Below is a small trained network, with its code and all its weights. Each question gives an input and a class and asks what happens when units are switched off, that is, made to give their printed mean instead of their output.

import numpy as np


def w(rows, s, z=0):
    codes = np.array(rows[::2]) - 128.0
    scale = np.full(codes.shape[1], s)
    scale[-1] = z or s
    return codes * scale


def f(y):
    return np.maximum(y, 0)


def log_softmax(a):
    a = a - a.max(-1, keepdims=True)
    return a - np.log(np.exp(a).sum(-1, keepdims=True))


def net(x, mask):
    res = np.array(x, float).reshape(1, 2) / 4 @ E
    y = f(res @ A[0][:, :-1].T + A[0][:, -1])
    res = res + np.where(mask, y, B[0][:, -1]) @ B[0][:, :-1]
    return log_softmax(res[-1] @ U[:, :-1].T + U[:, -1])


A, B = {}, {}
E = w([
[106,140,244,90,78],'x0',
[199,43,137,92,139],'x1',
],0.011)
A[0] = w([
[154,125,64,204,165,177],'n0',
[207,71,145,81,145,91],'n1',
[137,168,182,54,33,75],'n2',
[113,141,205,90,117,85],'n3',
[95,103,205,80,89,95],'n4',
[44,240,112,189,114,69],'n5',
[181,2,127,70,112,73],'n6',
[120,100,46,167,224,59],'n7',
[128,154,203,119,55,82],'n8',
[128,97,45,173,164,70],'n9',
[122,154,183,20,62,109],'n10',
[182,31,136,82,138,92],'n11',
[209,42,135,59,137,84],'n12',
[212,2,123,43,122,135],'n13',
[91,123,155,10,53,90],'n14',
[172,130,134,107,111,254],'n15',
],0.0072,0.0087)
B[0] = w([
[140,90,160,55,162,218],'n0',
[109,217,38,229,84,172],'n1',
[232,131,85,170,204,173],'n2',
[218,125,112,147,188,164],'n3',
[199,142,117,112,186,176],'n4',
[82,225,29,254,65,185],'n5',
[105,165,82,222,113,183],'n6',
[249,100,106,123,223,179],'n7',
[194,122,92,148,173,171],'n8',
[231,110,139,131,222,171],'n9',
[189,68,106,133,184,188],'n10',
[107,191,79,191,106,180],'n11',
[110,162,105,207,109,185],'n12',
[88,161,86,171,84,229],'n13',
[188,139,111,127,208,169],'n14',
[48,81,176,37,60,255],'n15',
],0.0077,0.0087)
U = w([
[98,198,84,219,75,57],'0',
[228,69,117,88,249,40],'1',
[58,52,149,1,65,255],'2',
],0.0099,0.006)

Each question gives the input, the list of numbers given to net, and the class t.
The units are the neurons (one row each of A and B). Each row of codes is followed by its name. A weight is (code - 128) times the scale printed after its matrix; where a second scale follows, it is the last column's (A, B and U).
mask holds one flag per neuron, in row order. A switched-off neuron (its flag False) gives its mean, the last column of its row in B, instead of its output. The means were averaged over made-up inputs and are rounded, as every weight is.
A unit's drop is (log p(t) with every unit on - log p(t) with that unit switched off) / (log p(t) with every unit on - log p(t) with every unit switched off).
unit that matters most: the unit with the biggest drop
top k neurons: the k neurons with the biggest drops, biggest first
drop of u: that unit's drop, to one decimal
input [2,4], class 0: unit that matters most => n0
input [3,3], class 2: top 2 neurons => (n5; n15)
input [7,8], class 0: top 2 neurons => (n13; n1)
input [8,8], class 0: top 3 neurons => (n13; n1; n6)
input [3,1], class 2: top 2 neurons => (n7; n9)
input [3,0], class 2: top 2 neurons => (n7; n9)
input [-8,-7], class 1: top 4 neurons => (n7; n0; n9; n13)
input [6,6], class 0: drop of n12 => 0.2
input [4,5], class 0: drop of n13 => 0.1
input [1,4], class 0: drop of n0 => 0.2
